Below are the code and all the weights of a small trained network. Each question names an input and a target symbol and asks about switching units off, where a switched-off unit gives its printed mean instead of its output.

import numpy as np


def w(rows, s, z=0):
    codes = np.array(rows[::2]) - 128.0
    scale = np.full(codes.shape[1], s)
    scale[-1] = z or s
    return codes * scale


def norm(h):
    return h / np.sqrt((h * h).mean(-1, keepdims=True) + 1e-5)


def f(y):
    return np.maximum(y, 0)


def softmax(a):
    e = np.exp(a - a.max(-1, keepdims=True))
    return e / e.sum(-1, keepdims=True)


def log_softmax(a):
    a = a - a.max(-1, keepdims=True)
    return a - np.log(np.exp(a).sum(-1, keepdims=True))


def net(x, mask):
    ids = ['βγδεζηθλμξπστφψω'.index(c) for c in x.split()]
    T = len(ids)
    res = E[ids] + P[:T]
    u = 0
    for l in range(2):
        r = norm(res)
        for j in range(2):
            rows = slice(2 * j, 2 * j + 2)
            q, k, v = (r @ M[l][rows].T for M in (Q, K, V))
            z = softmax(np.where(np.tri(T) > 0, q @ k.T / 2**0.5, -1e9)) @ v
            o = O[l][rows]
            res = res + np.where(mask[u + j], z, o[:, -1]) @ o[:, :-1]
        u += 2
        y = f(norm(res) @ A[l][:, :-1].T + A[l][:, -1])
        res = res + np.where(mask[u : u + 16], y, B[l][:, -1]) @ B[l][:, :-1]
        u += 16
    return log_softmax(norm(res)[-1] @ U[:, :-1].T + U[:, -1])


Q, K, V, O, A, B = {}, {}, {}, {}, {}, {}
E = w([
[104,157,112,144,140,94,139,100],'β',
[30,187,94,116,40,41,34,179],'γ',
[102,151,145,153,127,95,176,143],'δ',
[3,164,161,58,190,222,139,150],'ε',
[167,124,103,130,153,155,62,125],'ζ',
[168,106,164,99,168,136,133,82],'η',
[112,61,205,166,35,173,63,89],'θ',
[114,165,141,172,148,122,133,114],'λ',
[149,68,109,61,65,80,188,173],'μ',
[160,124,142,147,113,172,170,93],'ξ',
[138,67,49,176,105,151,205,126],'π',
[173,124,140,126,128,143,124,179],'σ',
[125,175,78,97,86,172,141,159],'τ',
[184,239,106,27,202,64,144,132],'φ',
[107,152,128,143,134,89,164,126],'ψ',
[141,183,207,79,131,149,85,96],'ω',
],0.0037)
P = w([
[127,140,137,10,64,101,96,143],'0',
[128,218,170,1,30,77,210,202],'1',
[153,193,137,42,59,62,149,199],'2',
[137,172,134,95,108,68,111,189],'3',
[141,151,119,110,124,70,115,168],'4',
[144,134,102,133,146,87,83,145],'5',
[133,141,98,146,147,93,89,137],'6',
[136,104,96,154,168,103,82,150],'7',
[141,104,81,175,168,102,70,122],'8',
[145,109,89,162,166,109,65,123],'9',
[128,101,89,196,180,133,60,124],'10',
[118,90,91,196,183,130,67,117],'11',
[132,95,78,159,163,132,69,115],'12',
[140,98,67,179,187,123,63,98],'13',
],0.00071)
Q[0] = w([
[137,75,139,18,102,191,152,60],'L0H1',
[187,143,204,135,127,75,150,73],'L0H1',
[127,146,183,152,250,102,159,42],'L0H2',
[182,65,255,15,97,168,80,89],'L0H2',
],0.0027)
K[0] = w([
[133,176,174,50,154,133,200,92],'L0H1',
[198,36,176,122,199,179,81,72],'L0H1',
[151,110,196,162,253,147,151,115],'L0H2',
[174,147,198,70,88,46,137,92],'L0H2',
],0.0031)
V[0] = w([
[101,150,41,78,196,142,129,69],'L0H1',
[43,136,88,106,78,85,95,129],'L0H1',
[137,116,77,76,29,108,92,68],'L0H2',
[105,108,144,73,130,137,176,255],'L0H2',
],0.0022)
O[0] = w([
[150,122,218,115,204,25,137,145,201],'L0H1',
[242,109,177,108,60,132,108,133,3],'L0H1',
[250,124,103,221,191,143,203,146,170],'L0H2',
[94,73,138,74,160,171,132,1,144],'L0H2',
],0.0022,0.00036)
A[0] = w([
[101,186,208,177,141,159,72,141,138],'L0N1',
[129,185,153,92,100,137,127,196,139],'L0N2',
[116,98,130,137,159,95,139,135,114],'L0N3',
[144,128,124,170,128,212,209,61,9],'L0N4',
[123,103,171,152,146,164,200,153,157],'L0N5',
[140,127,183,124,130,141,202,165,172],'L0N6',
[88,138,90,106,43,141,86,132,114],'L0N7',
[148,58,90,139,114,160,198,112,82],'L0N8',
[142,159,187,107,192,94,108,117,160],'L0N9',
[103,163,61,132,59,114,93,116,159],'L0N10',
[145,24,194,67,227,101,155,69,25],'L0N11',
[87,128,79,127,119,98,107,87,116],'L0N12',
[157,136,188,93,126,158,125,162,134],'L0N13',
[161,109,109,137,70,137,78,117,143],'L0N14',
[101,72,155,127,143,193,46,134,128],'L0N15',
[141,2,117,160,135,104,156,182,120],'L0N16',
],0.0025,0.0015)
B[0] = w([
[125,97,109,65,105,76,162,129,193],'L0N1',
[147,97,113,136,190,92,123,148,196],'L0N2',
[150,123,124,140,96,132,131,111,151],'L0N3',
[197,251,163,110,99,101,42,157,182],'L0N4',
[147,185,115,123,148,128,71,68,191],'L0N5',
[159,123,108,152,157,137,73,91,202],'L0N6',
[158,156,176,131,156,163,152,184,166],'L0N7',
[111,197,119,116,102,140,65,110,177],'L0N8',
[152,92,100,138,118,106,187,91,253],'L0N9',
[128,121,184,123,136,158,162,193,188],'L0N10',
[167,143,136,195,200,207,173,109,209],'L0N11',
[120,128,183,138,106,135,143,146,159],'L0N12',
[125,90,120,130,158,123,91,78,180],'L0N13',
[91,101,181,149,151,154,138,172,167],'L0N14',
[105,91,158,105,156,118,172,150,181],'L0N15',
[73,155,77,118,130,165,92,77,166],'L0N16',
],0.0026,0.0018)
Q[1] = w([
[89,164,149,226,235,78,172,100],'L1H1',
[126,101,140,24,63,211,116,94],'L1H1',
[122,141,155,74,26,89,130,110],'L1H2',
[122,82,252,97,122,173,72,78],'L1H2',
],0.0034)
K[1] = w([
[83,114,139,173,197,161,61,135],'L1H1',
[206,159,138,77,112,116,240,79],'L1H1',
[203,78,166,67,145,149,17,143],'L1H2',
[150,117,251,131,135,96,112,75],'L1H2',
],0.0033)
V[1] = w([
[43,242,123,146,139,89,96,84],'L1H1',
[217,167,162,94,100,113,251,57],'L1H1',
[134,200,228,224,170,208,193,87],'L1H2',
[183,192,152,82,170,211,90,202],'L1H2',
],0.0018)
O[1] = w([
[165,177,175,205,10,133,168,109,154],'L1H1',
[85,16,83,186,101,157,197,165,252],'L1H1',
[204,5,216,113,186,100,146,193,183],'L1H2',
[117,154,215,185,181,142,206,86,170],'L1H2',
],0.002,0.0014)
A[1] = w([
[116,161,120,160,146,91,218,135,190],'L1N1',
[173,141,120,9,91,207,164,32,30],'L1N2',
[134,40,25,79,29,134,113,141,12],'L1N3',
[108,116,40,13,81,158,132,168,1],'L1N4',
[94,157,207,11,157,97,61,109,87],'L1N5',
[192,151,106,99,94,94,248,178,155],'L1N6',
[180,104,154,34,184,122,82,144,122],'L1N7',
[184,91,189,20,236,143,87,129,116],'L1N8',
[136,109,15,238,103,228,62,77,58],'L1N9',
[203,159,175,117,92,177,59,110,68],'L1N10',
[81,110,9,183,200,177,174,62,134],'L1N11',
[163,3,114,11,17,197,218,208,115],'L1N12',
[210,168,90,13,115,191,191,172,117],'L1N13',
[196,170,72,158,131,133,169,82,136],'L1N14',
[124,197,93,46,212,157,173,201,109],'L1N15',
[129,78,184,33,191,157,52,177,102],'L1N16',
],0.0017,0.00098)
B[1] = w([
[107,93,91,105,136,200,63,99,239],'L1N1',
[127,91,118,243,119,43,128,178,173],'L1N2',
[79,126,37,39,114,117,113,2,157],'L1N3',
[171,95,112,203,161,105,133,27,153],'L1N4',
[136,144,78,69,77,90,196,74,182],'L1N5',
[136,112,129,138,146,173,37,146,226],'L1N6',
[113,114,135,134,67,86,177,130,205],'L1N7',
[129,140,119,124,54,117,207,136,254],'L1N8',
[166,210,158,43,63,148,222,170,175],'L1N9',
[144,146,201,115,143,94,77,68,173],'L1N10',
[138,112,124,110,69,168,202,192,208],'L1N11',
[96,115,139,141,184,135,7,57,198],'L1N12',
[103,126,110,205,167,103,6,132,199],'L1N13',
[132,149,181,144,110,184,122,140,217],'L1N14',
[61,135,98,169,197,172,78,137,202],'L1N15',
[87,160,133,96,63,97,175,125,195],'L1N16',
],0.002,0.0015)
U = w([
[131,136,105,137,101,120,132,124,26],'β',
[126,179,16,121,27,219,194,108,89],'γ',
[169,217,61,46,231,52,127,139,108],'δ',
[126,134,153,183,126,128,173,187,132],'ε',
[204,63,173,153,219,201,217,52,83],'ζ',
[226,224,205,151,77,165,52,85,215],'η',
[110,78,112,160,162,72,159,184,158],'θ',
[81,32,254,139,67,178,58,105,146],'λ',
[135,126,216,49,52,32,201,56,103],'μ',
[113,143,91,162,205,236,14,199,90],'ξ',
[9,152,166,32,156,208,181,140,230],'π',
[114,38,36,109,108,102,34,49,252],'σ',
[64,185,171,118,32,62,72,245,160],'τ',
[196,93,94,190,109,52,98,148,51],'φ',
[120,124,119,152,111,136,143,155,30],'ψ',
[126,120,115,148,102,107,170,131,111],'ω',
],0.0064,0.0014)

Each question gives the input, a string of symbols that net reads in full, and the target symbol t.
The units are the heads (2 rows each of Q, K, V and O) and the neurons (one row each of A and B). Each row of codes is followed by its name. A weight is (code - 128) times the scale printed after its matrix; where a second scale follows, it is the last column's (O, A, B and U).
mask holds one flag per unit, layer by layer, with each layer's heads first. A switched-off unit (its flag False) gives its mean, the last column of its rows in O or B, instead of its output. The means were averaged over made-up inputs and are rounded, as every weight is.
A unit's drop is (log p(t) with every unit on - log p(t) with that unit switched off) / (log p(t) with every unit on - log p(t) with every unit switched off).
The circuit of an input: a set's keep is (log p(t) with only the set's units on - log p(t) with every unit switched off) / (log p(t) with every unit on - log p(t) with every unit switched off). Starting from the 12 units with the biggest drops (on a tie, the unit counted first), units are removed one at a time, each time the one whose removal leaves the highest keep (on an exact tie, the one counted first), for as long as the keep stays at least 0.8.
units of the circuit, in order: the units of the circuit, biggest drop first
most important unit: the unit with the biggest drop
top k neurons: the k neurons with the biggest drops, biggest first
k most important neurons of layer l: the k neurons of layer l with the biggest drops, biggest first
heads that matter: for each layer, one digit per head in row order, 1 if its drop is at least 0.15 and else 0, layers parted by /
drop of u: that unit's drop, to one decimal
input μ ε φ ζ δ σ σ θ δ, target π: heads that matter -> 11 / 10
input γ φ ζ, target η: most important unit -> L1H2
input γ ζ σ, target η: units of the circuit, in order -> [L1H2; L1N10; L0N6]
input λ λ λ σ, target τ: units of the circuit, in order -> [L0H2; L1N16]
input σ ε β β, target μ: units of the circuit, in order -> [L0H2; L0H1; L0N12]
input γ ε ψ σ β γ π η θ ε γ γ ψ β, target η: heads that matter -> 10 / 10
input η σ ω λ, target π: heads that matter -> 11 / 00
input θ σ μ σ θ β, target π: heads that matter -> 10 / 10
input η η λ, target θ: top 2 neurons -> [L0N1; L0N11]
input ω θ η β, target ξ: top 2 neurons -> [L1N1; L1N6]
input θ θ β, target ξ: heads that matter -> 10 / 00
input ζ ζ ψ, target δ: heads that matter -> 00 / 10
input ε σ δ φ π τ τ τ β, target ζ: heads that matter -> 11 / 00
input ω λ ε δ σ η ψ, target π: heads that matter -> 11 / 00
input η η ω β, target θ: heads that matter -> 00 / 01
input ψ δ ψ, target σ: heads that matter -> 01 / 01
input φ ξ η η ψ β σ β π, target γ: top neuron -> [L1N9]
input μ μ λ ψ, target γ: heads that matter -> 00 / 01
input π θ σ φ φ ε γ ω, target μ: heads that matter -> 00 / 00
input σ γ η τ β ψ, target ζ: most important neuron of layer 1 -> [L1N1]
input μ ω δ, target γ: 2 most important neurons of layer 0 -> [L0N11; L0N5]
input ψ β σ, target σ: 2 most important neurons of layer 0 -> [L0N11; L0N4]
input γ ε σ σ, target μ: heads that matter -> 01 / 10
input ξ τ γ γ δ, target η: drop of L1H1 -> 0.3
input μ θ τ δ η λ λ ξ β σ η ψ σ ξ, target η: drop of L0N4 -> 0.2
input τ ψ τ ω ω π, target γ: drop of L0N16 -> 0.1
input η φ ξ μ φ μ, target σ: most important neuron of layer 1 -> [L1N12]
input β β ψ, target φ: drop of L0H1 -> 0.2
